The symbols move the points like this.
* | ζ ε
z986 | z680 z358
z316 | z788 z986
z393 | z259 z279
z799 | z195 z940
z220 | z113 z57
z279 | z259 z401
z939 | z337 z783
z724 | z364 z184
z751 | z438 z10
z600 | z259 z613
z358 | z788 z27
z665 | z239 z270
z10 | z237 z98
z450 | z270 z382
z195 | z505 z238
z238 | z264 z600
z884 | z428 z337
z259 | z393 z289
z791 | z312 z445
z318 | z665 z450
z312 | z10 z26
z783 | z124 z759
z545 | z113 z608
z664 | z289 z393
z613 | z218 z195
z892 | z773 z683
z190 | z421 z380
z202 | z986 z190
z57 | z401 z220
z683 | z237 z259
z337 | z115 z124
z759 | z170 z358
z737 | z43 z773
z438 | z929 z647
z644 | z791 z626
z626 | z664 z184
z505 | z613 z239
z124 | z939 z170
z170 | z783 z788
z98 | z312 z791
z773 | z260 z113
z270 | z318 z394
z26 | z647 z516
z680 | z316 z202
z820 | z238 z394
z989 | z759 z428
z239 | z195 z318
z27 | z773 z438
z260 | z737 z996
z370 | z358 z929
z264 | z184 z820
z788 | z516 z370
z748 | z940 z505
z237 | z759 z27
z445 | z279 z737
z382 | z394 z788
z218 | z600 z505
z113 | z996 z892
z516 | z791 z43
z43 | z445 z260
z289 | z279 z57
z380 | z989 z884
z428 | z380 z237
z394 | z450 z316
z940 | z220 z193
z421 | z202 z382
z608 | z892 z892
z184 | z264 z238
z929 | z27 z896
z193 | z748 z364
z115 | z884 z939
z364 | z966 z664
z401 | z289 z799
z956 | z195 z264
z966 | z193 z724
z896 | z438 z751
z996 | z289 z545
z647 | z896 z237

In the rows, 23 means zero.

The rows follow the links: the fewer symbols apart two points are, the more alike their rows tend to be.

Named rows; a name shown again gets a slightly different row:
z98: [21,37,23,16,21,33,18,28,28,29,16,25,18,23,23,35,25,32,25,26,17,30,19,30,20,13,22,26,23,28,17,29,18,25,25,25,33,16,11,16,24,26,18,24,21,27,12,23,32,31,24,12,28,16,25,28,23,24,21,13,26,15,20,32,2,33,10,30]
z626: [19,31,27,16,20,47,25,27,30,31,8,20,28,19,25,33,33,32,20,22,23,33,20,22,30,20,28,18,26,34,24,29,21,16,21,26,25,19,21,17,35,26,26,19,16,16,11,15,29,23,20,23,30,24,18,28,29,15,28,21,25,17,30,14,16,29,30,14]
z929: [17,18,17,16,31,20,14,28,19,23,31,14,15,28,20,20,10,26,27,33,14,15,29,28,19,22,25,30,26,25,23,9,21,32,20,30,27,23,18,28,13,25,12,28,28,37,32,32,25,24,25,7,23,15,20,15,21,30,21,25,17,26,14,29,16,23,21,37]
z312: [20,36,23,16,21,34,18,29,28,29,16,25,18,22,24,35,24,32,25,25,18,29,19,30,20,15,21,26,24,28,17,30,19,25,24,26,33,17,10,16,23,26,17,25,22,27,13,24,31,32,23,10,27,15,25,28,20,24,20,13,26,15,20,32,1,33,11,31]
z237: [20,21,15,16,28,17,15,25,23,27,29,17,13,26,21,21,10,26,28,28,10,18,26,29,16,21,23,28,28,23,21,18,23,31,27,29,28,25,18,28,11,21,7,28,29,33,30,31,23,29,26,11,24,18,22,23,17,33,16,18,21,23,10,29,11,29,12,37]
z892: [29,26,19,29,14,23,15,18,20,27,33,27,36,38,27,14,23,20,26,22,12,27,22,23,17,27,8,23,29,11,29,21,27,20,23,26,32,21,32,16,18,28,18,28,20,25,37,32,26,26,30,23,14,18,32,22,27,32,18,31,35,19,25,37,33,26,15,31]
z665: [27,24,35,32,25,11,28,23,16,10,31,36,20,12,22,27,33,13,23,27,39,21,18,22,24,25,20,27,12,16,20,29,23,30,24,15,16,23,18,23,16,25,42,17,26,22,21,28,20,16,21,28,16,25,30,21,23,20,34,24,18,30,33,34,25,11,23,24]
z27: [20,18,14,19,28,19,15,26,20,24,32,16,17,32,21,19,11,26,28,32,12,15,29,28,16,24,22,31,27,22,25,13,22,31,18,29,29,22,19,27,14,26,9,31,30,36,34,34,25,26,26,9,21,13,21,17,20,32,17,25,21,25,13,32,17,26,18,37]
z820: [21,24,36,24,26,26,31,26,22,14,19,30,22,10,21,33,36,21,20,27,40,26,19,22,30,23,30,22,14,27,21,29,22,25,21,17,15,22,17,24,27,23,43,14,22,17,12,20,21,15,18,29,23,28,24,23,27,13,37,23,16,28,35,22,22,15,34,15]
z43: [29,39,22,27,12,30,19,23,27,29,19,30,31,33,27,28,29,28,24,18,18,33,17,26,17,19,12,24,26,19,21,34,21,17,22,24,35,15,19,11,28,29,18,28,19,22,19,23,32,33,27,20,22,15,30,29,25,26,17,18,36,12,24,36,17,35,9,27]
z939: [24,19,21,24,25,6,28,17,26,28,25,27,10,15,25,23,17,15,24,15,22,21,20,22,21,24,25,17,24,18,18,32,28,27,42,20,18,32,25,31,13,12,18,22,27,19,21,22,13,29,25,31,29,34,24,34,14,29,15,9,23,25,16,16,18,28,12,26]
z184: [16,24,33,16,27,44,26,27,26,24,11,21,26,13,21,32,34,27,19,26,28,31,20,22,32,22,33,16,22,33,24,26,21,21,21,25,20,21,21,23,30,25,34,15,16,15,12,17,25,15,18,25,28,27,20,27,29,12,34,23,20,24,33,11,20,21,37,12]
z986: [30,21,16,27,22,10,31,28,26,19,19,20,20,29,23,20,14,32,20,19,33,10,35,21,27,25,32,31,20,30,22,19,20,19,9,17,21,24,22,25,44,19,18,29,33,29,22,12,25,29,21,26,29,24,14,14,21,20,20,30,16,25,15,17,33,21,30,13]
z940: [16,13,24,18,25,43,22,21,20,26,24,12,35,27,22,17,26,23,22,28,17,27,27,19,30,30,27,17,29,27,34,14,27,20,19,30,20,25,35,25,23,27,26,21,17,19,33,25,22,11,22,27,21,25,20,20,32,20,30,37,23,26,31,13,36,19,43,17]
z759: [24,16,16,22,28,2,25,20,26,26,26,22,9,20,23,20,9,21,24,18,21,13,26,24,20,23,28,23,23,22,20,23,25,28,34,21,20,31,23,35,18,12,10,26,32,27,23,23,16,31,25,25,30,29,20,27,14,31,12,12,19,26,9,16,18,29,15,28]
z170: [26,20,19,24,26,1,28,19,27,25,26,25,9,18,23,22,12,19,23,17,25,16,23,24,20,22,27,21,22,20,18,28,25,27,38,19,18,32,23,33,18,11,14,24,30,23,20,22,13,31,25,29,29,31,23,31,13,29,13,10,21,25,11,15,18,29,13,28]
z600: [17,19,36,23,29,35,22,21,17,17,27,26,26,10,21,26,38,12,23,30,27,32,17,23,27,24,22,17,21,21,26,22,25,27,29,26,19,25,26,25,11,27,42,13,17,15,22,30,20,9,20,25,17,26,28,26,28,18,38,25,23,29,36,24,24,13,32,22]
z190: [31,19,16,28,22,8,32,26,28,20,18,21,19,27,24,20,13,31,19,17,34,11,34,21,27,26,32,29,20,28,22,21,21,19,13,16,19,24,24,28,42,17,17,29,31,27,20,11,22,29,21,30,30,27,15,18,19,21,18,26,17,25,14,12,34,23,28,12]
z450: [31,25,32,34,26,6,32,24,19,8,29,36,19,14,23,26,30,17,21,24,43,17,22,22,26,24,23,29,10,19,19,28,21,27,19,12,16,23,17,25,25,23,41,19,29,23,18,22,21,20,20,30,18,25,27,19,21,18,33,24,17,28,30,31,28,11,23,20]
z751: [15,21,17,15,31,25,13,28,21,25,28,15,15,25,21,24,14,28,28,35,12,19,26,30,18,20,24,30,25,26,22,12,20,32,23,30,29,21,16,26,12,27,12,26,26,36,29,33,26,25,25,6,23,14,23,19,22,28,22,21,18,24,15,32,9,25,18,38]

Each walk starts at a row. The symbols on each line, taken left to right, move it on to the next point.
Answer with the point's row; about right is enough.
---
[28,29,20,30,12,29,17,18,21,27,29,27,39,40,27,16,26,22,26,19,14,31,22,22,17,26,8,22,30,13,29,24,27,17,22,27,32,18,31,15,23,29,19,29,18,22,35,30,28,26,29,25,16,18,31,25,29,29,19,30,37,17,28,35,33,29,16,28]
ζ ε ζ ε ε ε	[15,15,24,16,27,44,23,24,24,27,18,10,31,24,22,20,25,28,20,26,19,26,27,19,33,28,31,18,30,34,31,14,25,19,17,30,20,25,32,25,29,25,24,22,18,19,27,19,24,14,21,24,27,26,15,21,30,18,29,32,20,26,27,7,31,20,44,13]
ζ ε ε ε ε ζ ε	[32,25,30,34,25,7,33,27,21,9,25,34,18,15,23,26,28,20,21,23,44,16,25,21,27,22,26,30,11,23,18,27,21,25,16,12,17,23,18,25,32,22,39,20,29,24,16,18,22,21,19,30,22,26,24,17,23,17,31,25,16,28,28,28,30,11,26,16]
---
[29,26,19,29,15,27,16,19,20,28,32,25,38,39,27,14,25,21,26,21,13,28,23,23,17,28,8,23,30,13,30,22,27,17,22,27,31,21,33,16,20,29,19,29,19,22,39,31,28,25,30,24,14,18,31,22,27,31,20,33,35,19,26,34,34,27,18,29]
ζ ζ ε ζ ε ζ ε	[17,23,38,20,30,35,26,25,21,18,19,26,24,8,21,30,38,19,21,28,32,30,18,21,31,21,28,18,19,28,23,24,23,25,25,24,18,23,22,24,21,26,43,12,18,15,14,23,21,12,18,25,22,27,25,25,28,14,37,23,19,28,36,20,21,14,34,16]
ζ ζ ζ	[16,24,35,20,29,38,27,26,23,19,16,24,24,9,21,33,36,21,20,26,33,31,18,23,31,20,31,18,19,31,24,25,21,23,24,23,18,22,20,25,26,25,41,13,18,16,11,19,23,13,16,27,25,26,22,27,29,12,36,22,18,26,35,16,19,18,35,14]
---
[16,22,18,15,29,24,14,28,20,25,29,16,13,26,20,25,13,28,29,33,12,18,27,30,18,20,23,30,25,25,22,14,20,33,22,30,29,23,15,26,12,27,11,26,27,35,29,33,26,26,25,5,23,15,22,19,20,30,20,21,19,24,14,32,8,26,18,37]
ζ ζ ε ε ζ ε ζ	[30,24,16,26,23,2,30,28,27,17,21,24,13,26,24,23,11,31,22,20,34,8,32,24,23,22,32,33,17,26,17,22,19,24,15,15,21,24,15,27,37,17,15,29,35,33,18,15,24,33,22,23,29,23,17,15,16,23,16,21,15,23,13,23,23,24,20,21]
ε ζ ε ζ ε ε ε	[24,25,18,27,19,28,12,20,21,29,32,21,34,38,25,15,21,20,26,23,9,28,22,25,15,26,10,21,32,13,30,18,26,21,25,31,33,20,31,19,15,29,16,29,19,26,37,32,26,25,29,19,15,17,30,23,25,32,18,28,35,21,23,34,28,29,15,33]
---
[23,21,20,25,17,40,18,19,22,30,26,18,42,37,26,14,28,22,23,21,13,31,23,20,23,29,16,18,33,20,34,18,27,15,20,31,28,21,37,19,24,29,20,27,15,19,36,26,26,19,26,27,18,22,24,22,31,25,23,35,33,21,29,22,39,25,31,21]
ζ ζ ε ζ ε	[16,16,30,22,26,41,20,20,18,23,27,18,37,22,22,18,33,17,23,29,20,31,22,20,28,29,23,17,27,23,33,15,28,22,23,30,20,24,35,25,17,29,35,19,15,16,31,28,22,9,22,27,17,25,25,23,32,19,34,35,25,27,36,18,35,15,39,19]
ζ ε ε ε ε ζ ε	[24,21,36,30,29,17,26,22,16,12,31,33,21,10,22,25,35,12,24,30,34,24,17,22,25,24,21,25,14,18,22,26,25,30,27,19,17,26,21,24,13,26,44,15,23,20,23,29,18,13,21,26,16,26,31,23,24,20,36,25,19,31,34,32,24,9,27,24]
---
[31,21,17,28,22,10,32,27,27,19,18,21,22,28,25,20,15,31,19,18,35,11,34,20,28,24,33,29,20,30,23,20,19,18,10,16,21,23,23,26,45,19,18,29,32,29,21,11,25,28,20,29,30,25,14,15,21,19,19,29,16,25,16,15,34,21,29,12]
ε ζ ζ ζ ε ε ε	[15,19,18,15,31,24,14,28,19,23,30,14,15,26,20,22,13,27,28,33,12,17,28,29,19,21,24,29,26,25,23,11,21,33,22,30,28,23,17,27,12,26,11,27,27,36,32,35,25,24,26,6,22,15,22,17,21,31,20,25,16,25,15,30,13,24,20,37]
ζ ζ ζ ζ	[30,35,21,28,11,28,18,22,25,30,24,30,34,37,28,23,27,24,27,18,15,34,19,24,17,22,8,23,28,16,23,29,23,17,24,25,35,17,26,11,25,29,19,28,19,23,28,26,32,32,29,23,18,17,31,25,27,29,18,26,37,14,26,38,24,31,10,30]
---
[22,20,20,26,17,37,17,18,20,28,29,18,41,38,25,13,25,21,25,23,12,29,25,20,22,30,15,19,32,18,34,16,28,16,20,30,27,22,37,20,22,28,21,27,16,21,37,28,26,18,26,26,16,21,26,20,30,25,24,37,32,21,29,23,40,24,31,23]
ε ε ζ ζ ζ ε ζ	[22,23,24,24,16,43,18,20,23,30,23,19,43,35,25,17,31,23,23,22,13,34,22,20,24,27,16,17,32,21,33,18,26,15,22,30,28,21,37,18,25,29,24,25,14,18,33,25,27,19,25,27,19,23,26,23,33,22,24,35,33,19,33,23,37,24,31,19]
ζ ζ ε ζ ζ	[24,32,23,23,13,44,19,21,25,32,18,23,41,35,26,23,32,26,23,18,15,37,20,21,22,24,15,16,31,21,29,25,25,13,22,28,32,18,31,12,28,29,22,25,12,16,26,22,31,24,26,25,21,20,27,29,31,23,22,29,37,15,30,25,29,31,23,20]
---
[21,27,25,23,14,46,18,20,22,31,22,22,42,32,26,21,33,23,23,21,13,38,18,21,23,27,14,16,31,21,31,25,27,15,24,29,30,19,33,15,24,30,25,23,12,15,29,25,29,19,26,27,19,21,27,27,32,22,25,30,36,18,34,25,31,28,28,21]
ζ ζ ε ε ζ ε ζ	[18,19,36,24,30,30,23,22,16,16,28,28,24,10,20,26,37,12,24,31,31,29,17,22,27,25,23,20,18,21,25,24,26,30,28,23,16,25,24,26,11,26,44,13,19,17,23,30,19,9,20,25,17,27,28,24,27,18,38,25,21,31,37,25,24,12,33,23]
ζ ε ε ζ ζ ζ ζ	[17,16,35,24,31,28,23,22,15,16,31,27,25,11,20,25,35,12,24,33,29,27,18,22,28,27,23,20,18,21,26,22,26,30,28,24,16,26,25,27,10,26,42,14,20,19,26,32,17,9,20,26,15,26,29,23,27,19,37,26,20,31,36,25,25,11,32,25]
---
[16,19,25,14,26,46,26,26,27,27,12,12,30,22,21,26,27,31,20,24,23,27,27,21,32,24,34,18,29,36,28,17,22,17,18,28,21,22,28,26,33,23,26,20,17,19,18,16,25,17,18,25,30,26,14,23,30,14,28,28,20,24,27,6,27,23,41,11]
ζ ζ ζ ε ε ε	[23,28,24,21,14,47,20,22,27,34,16,19,41,33,25,23,32,28,23,19,15,37,21,21,26,25,17,15,31,26,30,23,24,13,22,30,30,19,33,15,29,29,22,24,12,16,24,21,29,22,25,27,23,22,24,26,32,20,24,30,34,16,32,20,30,30,29,18]
ε ζ ε ζ ε ζ	[24,26,21,25,13,43,19,19,24,31,22,21,42,37,26,18,30,25,24,19,14,35,21,21,23,28,15,17,33,21,32,22,27,13,20,29,29,19,36,15,28,29,22,26,13,17,32,24,30,21,26,27,19,21,25,24,32,24,23,33,35,17,31,24,35,29,27,19]
---
[22,37,26,16,19,41,24,29,32,30,9,24,24,21,24,36,30,33,22,21,22,35,18,26,24,16,25,22,25,31,19,32,18,19,22,25,31,16,15,15,32,27,23,21,17,19,9,16,32,28,22,18,30,20,22,30,24,18,24,15,29,15,25,23,9,32,19,19]
ζ ζ ζ ε ε ε ε	[29,37,22,27,11,29,18,23,25,30,22,30,32,34,27,25,27,26,25,17,16,33,19,25,17,20,10,24,27,18,21,32,23,18,24,24,35,17,22,10,26,29,19,28,18,23,23,25,32,34,29,21,20,18,30,27,25,27,18,23,36,13,26,38,20,32,9,29]
ζ ζ ε ζ ε ζ ε	[28,30,19,28,15,25,15,21,21,27,30,26,34,38,26,17,22,23,27,20,12,30,22,25,15,24,8,26,29,14,26,24,26,19,23,27,34,18,28,14,19,30,18,30,20,26,33,30,30,29,30,20,16,16,31,24,26,32,17,28,36,16,24,38,27,29,11,33]
